Below is a small trained network, with its code and all its weights. Each question gives an input and a class and asks what happens when units are switched off, that is, made to give their printed mean instead of their output.

import numpy as np


def w(rows, s, z=0):
    codes = np.array(rows[::2]) - 128.0
    scale = np.full(codes.shape[1], s)
    scale[-1] = z or s
    return codes * scale


def norm(h):
    return h / np.sqrt((h * h).mean(-1, keepdims=True) + 1e-5)


def f(y):
    return np.maximum(y, 0)


def log_softmax(a):
    a = a - a.max(-1, keepdims=True)
    return a - np.log(np.exp(a).sum(-1, keepdims=True))


def net(x, mask):
    res = np.array(x, float).reshape(1, 3) / 4 @ E
    u = 0
    for l in range(3):
        y = f(norm(res) @ A[l][:, :-1].T + A[l][:, -1])
        res = res + np.where(mask[u : u + 3], y, B[l][:, -1]) @ B[l][:, :-1]
        u += 3
    return log_softmax(norm(res)[-1] @ U[:, :-1].T + U[:, -1])


A, B = {}, {}
E = w([
[127,255,135],'x0',
[57,88,120],'x1',
[179,166,46],'x2',
],0.0095)
A[0] = w([
[123,75,65,155],'L0N1',
[128,167,5,21],'L0N2',
[224,193,178,1],'L0N3',
],0.015,0.0047)
B[0] = w([
[165,137,148,252],'L0N1',
[156,86,31,255],'L0N2',
[198,250,187,225],'L0N3',
],0.02,0.0048)
A[1] = w([
[132,140,7,3],'L1N1',
[93,191,45,24],'L1N2',
[138,135,56,78],'L1N3',
],0.021,0.0041)
B[1] = w([
[252,122,50,254],'L1N1',
[56,101,97,206],'L1N2',
[160,130,102,215],'L1N3',
],0.028,0.0071)
A[2] = w([
[103,163,4,57],'L2N1',
[229,107,76,158],'L2N2',
[3,181,231,3],'L2N3',
],0.012,0.005)
B[2] = w([
[185,98,47,178],'L2N1',
[92,88,149,254],'L2N2',
[1,166,114,177],'L2N3',
],0.023,0.0087)
U = w([
[190,118,65,201],'0',
[155,249,176,144],'1',
[83,194,84,1],'2',
[10,150,164,154],'3',
[109,38,168,165],'4',
],0.022,0.0077)

Each question gives the input, the list of numbers given to net, and the class t.
The units are the neurons (one row each of A and B). Each row of codes is followed by its name. A weight is (code - 128) times the scale printed after its matrix; where a second scale follows, it is the last column's (A, B and U).
mask holds one flag per neuron, layer by layer. A switched-off neuron (its flag False) gives its mean, the last column of its row in B, instead of its output. The means were averaged over made-up inputs and are rounded, as every weight is.
A unit's drop is (log p(t) with every unit on - log p(t) with that unit switched off) / (log p(t) with every unit on - log p(t) with every unit switched off).
The circuit of an input: a set's keep is (log p(t) with only the set's units on - log p(t) with every unit switched off) / (log p(t) with every unit on - log p(t) with every unit switched off). Starting from all 9 units, units are removed one at a time, each time the one whose removal leaves the highest keep (on an exact tie, the one counted first), for as long as the keep stays at least 0.8.
units of the circuit, in order: the units of the circuit, biggest drop first
top k neurons: the k neurons with the biggest drops, biggest first
k most important neurons of layer l: the k neurons of layer l with the biggest drops, biggest first
drop of u: that unit's drop, to one decimal
input [2,3,-6], class 3: top neuron -> [L1N1]
input [-5,4,-5], class 4: top 2 neurons -> [L0N3; L1N2]
input [6,0,1], class 2: top 4 neurons -> [L0N3; L1N1; L0N1; L1N2]
input [-3,5,-1], class 4: 2 most important neurons of layer 0 -> [L0N2; L0N3]
input [-5,3,1], class 4: units of the circuit, in order -> [L0N2; L1N1]
input [-2,-5,-8], class 3: units of the circuit, in order -> [L1N1; L0N2]
input [-4,7,-4], class 4: top 2 neurons -> [L0N3; L1N2]
input [-5,-7,3], class 1: top 2 neurons -> [L1N2; L0N2]
input [0,4,-3], class 3: top 2 neurons -> [L0N2; L1N1]
input [-4,6,-3], class 4: top 3 neurons -> [L0N3; L1N2; L2N3]
input [8,1,-7], class 3: top 2 neurons -> [L1N1; L2N3]
input [-6,4,3], class 4: top 2 neurons -> [L0N2; L1N1]
input [6,8,-3], class 3: top 2 neurons -> [L1N1; L0N2]
input [4,-6,1], class 1: units of the circuit, in order -> [L0N3]
input [6,1,-4], class 3: 2 most important neurons of layer 1 -> [L1N1; L1N3]
input [-3,2,-5], class 3: top 2 neurons -> [L1N1; L1N3]
input [8,7,-3], class 3: top 2 neurons -> [L1N1; L0N2]
input [-4,5,-1], class 4: drop of L2N3 -> 0.2
input [3,4,-3], class 3: drop of L0N2 -> 1.0
input [5,-5,-7], class 1: drop of L0N3 -> 0.2
input [7,-2,-3], class 1: most important neuron of layer 0 -> [L0N3]
input [-7,6,4], class 4: 2 most important neurons of layer 0 -> [L0N2; L0N1]
